Here is a tiny trained network, its code and every weight. The questions are about switching its units off for an input and a class, where a switched-off unit gives its printed mean instead of its output.

import numpy as np


def w(rows, s, z=0):
    codes = np.array(rows[::2]) - 128.0
    scale = np.full(codes.shape[1], s)
    scale[-1] = z or s
    return codes * scale


def norm(h):
    return h / np.sqrt((h * h).mean(-1, keepdims=True) + 1e-5)


def f(y):
    return y / 2 * (1 + np.tanh(0.7978845608 * (y + 0.044715 * y**3)))


def log_softmax(a):
    a = a - a.max(-1, keepdims=True)
    return a - np.log(np.exp(a).sum(-1, keepdims=True))


def net(x, mask):
    res = np.array(x, float).reshape(1, 8) / 4 @ E
    u = 0
    for l in range(2):
        y = f(norm(res) @ A[l][:, :-1].T + A[l][:, -1])
        res = res + np.where(mask[u : u + 11], y, B[l][:, -1]) @ B[l][:, :-1]
        u += 11
    return log_softmax(norm(res)[-1] @ U[:, :-1].T + U[:, -1])


A, B = {}, {}
E = w([
[212,119,135,75],'x0',
[127,126,129,127],'x1',
[129,132,130,125],'x2',
[142,254,59,131],'x3',
[147,148,189,170],'x4',
[128,127,129,125],'x5',
[129,130,129,126],'x6',
[145,97,45,184],'x7',
],0.01)
A[0] = w([
[106,170,209,18,29],'0.n1',
[234,80,250,2,193],'0.n2',
[19,153,216,116,155],'0.n3',
[179,130,235,236,156],'0.n4',
[131,222,92,198,168],'0.n5',
[217,54,53,169,51],'0.n6',
[107,236,91,28,170],'0.n7',
[124,173,222,30,92],'0.n8',
[178,207,188,192,68],'0.n9',
[61,81,25,75,172],'0.n10',
[186,8,84,204,253],'0.n11',
],0.0086,0.0055)
B[0] = w([
[221,159,180,155,146],'0.n1',
[152,89,67,125,246],'0.n2',
[211,69,92,165,187],'0.n3',
[85,124,81,1,186],'0.n4',
[145,50,138,98,194],'0.n5',
[133,165,143,164,157],'0.n6',
[119,81,157,132,197],'0.n7',
[169,106,133,184,165],'0.n8',
[49,128,123,56,146],'0.n9',
[139,134,188,82,196],'0.n10',
[201,80,142,95,253],'0.n11',
],0.009,0.0075)
A[1] = w([
[162,100,117,89,197],'1.n1',
[177,149,117,163,205],'1.n2',
[43,89,97,235,253],'1.n3',
[155,111,143,77,198],'1.n4',
[169,102,115,204,36],'1.n5',
[151,91,126,81,169],'1.n6',
[141,182,188,132,157],'1.n7',
[157,199,103,101,155],'1.n8',
[152,80,74,112,105],'1.n9',
[143,247,76,147,229],'1.n10',
[147,123,103,140,106],'1.n11',
],0.015,0.0023)
B[1] = w([
[108,165,145,157,254],'1.n1',
[191,128,146,201,152],'1.n2',
[175,130,47,170,172],'1.n3',
[94,176,91,173,234],'1.n4',
[117,180,151,188,156],'1.n5',
[71,186,97,129,255],'1.n6',
[186,154,175,150,122],'1.n7',
[106,27,44,88,145],'1.n8',
[104,206,140,129,245],'1.n9',
[182,2,128,106,146],'1.n10',
[164,145,182,160,144],'1.n11',
],0.0097,0.0091)
U = w([
[174,139,156,168,252],'0',
[152,109,107,138,248],'1',
[145,7,128,64,176],'2',
[112,176,134,116,158],'3',
[107,176,129,133,92],'4',
[107,175,135,131,51],'5',
[89,168,140,33,37],'6',
[120,174,133,142,7],'7',
],0.013,0.0038)

Each question gives the input, the list of numbers given to net, and the class t.
The units are the neurons (one row each of A and B). Each row of codes is followed by its name. A weight is (code - 128) times the scale printed after its matrix; where a second scale follows, it is the last column's (A, B and U).
mask holds one flag per neuron, layer by layer. A switched-off neuron (its flag False) gives its mean, the last column of its row in B, instead of its output. The means were averaged over made-up inputs and are rounded, as every weight is.
A unit's drop is (log p(t) with every unit on - log p(t) with that unit switched off) / (log p(t) with every unit on - log p(t) with every unit switched off).
The circuit of an input: a set's keep is (log p(t) with only the set's units on - log p(t) with every unit switched off) / (log p(t) with every unit on - log p(t) with every unit switched off). Starting from the 12 units with the biggest drops (on a tie, the unit counted first), units are removed one at a time, each time the one whose removal leaves the highest keep (on an exact tie, the one counted first), for as long as the keep stays at least 0.8.
units of the circuit, in order: the units of the circuit, biggest drop first
unit that matters most: the unit with the biggest drop
top k neurons: the k neurons with the biggest drops, biggest first
top k neurons in layer l: the k neurons of layer l with the biggest drops, biggest first
drop when u is switched off: that unit's drop, to one decimal
input [1,1,2,7,-3,6,5,0], class 2: top 2 neurons in layer 0 : [0.n11; 0.n3]
input [-3,-8,-8,3,-6,1,1,-8], class 0: units of the circuit, in order : [0.n1; 0.n4; 0.n8; 0.n3]
input [6,2,-8,-4,4,8,-7,3], class 3: unit that matters most : 0.n4
input [5,-4,-5,-1,6,4,6,4], class 6: units of the circuit, in order : [0.n4; 0.n3]
input [-1,-1,6,-6,-5,7,-2,0], class 4: units of the circuit, in order : [0.n5; 0.n7; 1.n9]
input [0,1,6,5,4,5,4,-6], class 0: units of the circuit, in order : [0.n8; 1.n9; 1.n2]
input [5,-5,-2,0,1,3,-3,-8], class 0: units of the circuit, in order : [0.n1; 0.n8]
input [5,2,6,6,8,4,3,5], class 6: top 3 neurons : [0.n5; 0.n9; 0.n4]
input [3,-2,4,7,4,-3,-4,-5], class 2: units of the circuit, in order : [1.n8; 1.n10]
input [3,8,5,-5,-7,6,-6,-5], class 5: top 2 neurons in layer 1 : [1.n6; 1.n9]
input [8,-3,-3,-7,-6,-1,-8,-6], class 1: top 2 neurons in layer 1 : [1.n4; 1.n8]
input [1,4,5,-2,-3,-4,-6,8], class 0: top 2 neurons : [0.n4; 0.n6]
input [2,0,3,-7,0,0,-5,-7], class 0: top 3 neurons in layer 0 : [0.n1; 0.n8; 0.n5]
input [1,-7,0,-2,0,-8,3,-8], class 0: units of the circuit, in order : [0.n8]
input [4,-2,-6,-5,-6,-3,0,-7], class 0: top 3 neurons : [0.n1; 0.n8; 0.n4]
input [3,-5,8,-1,5,1,2,6], class 3: top 2 neurons : [0.n4; 0.n3]
input [-8,8,1,1,7,0,8,-3], class 1: top 3 neurons in layer 0 : [0.n3; 0.n11; 0.n10]
input [6,-4,6,-5,-6,8,-6,2], class 4: top 3 neurons in layer 0 : [0.n5; 0.n3; 0.n7]
input [0,-1,-1,-4,3,1,7,6], class 7: top 2 neurons : [0.n4; 0.n3]
input [-2,6,1,5,-8,-3,0,4], class 6: unit that matters most : 0.n10
input [-4,-3,-5,8,-2,6,7,-3], class 2: drop when 0.n11 is switched off : 0.8
input [4,0,-5,-4,6,-7,8,6], class 7: drop when 0.n5 is switched off : 0.2
input [5,3,-8,-4,-5,5,-1,-5], class 3: drop when 0.n8 is switched off : -0.4
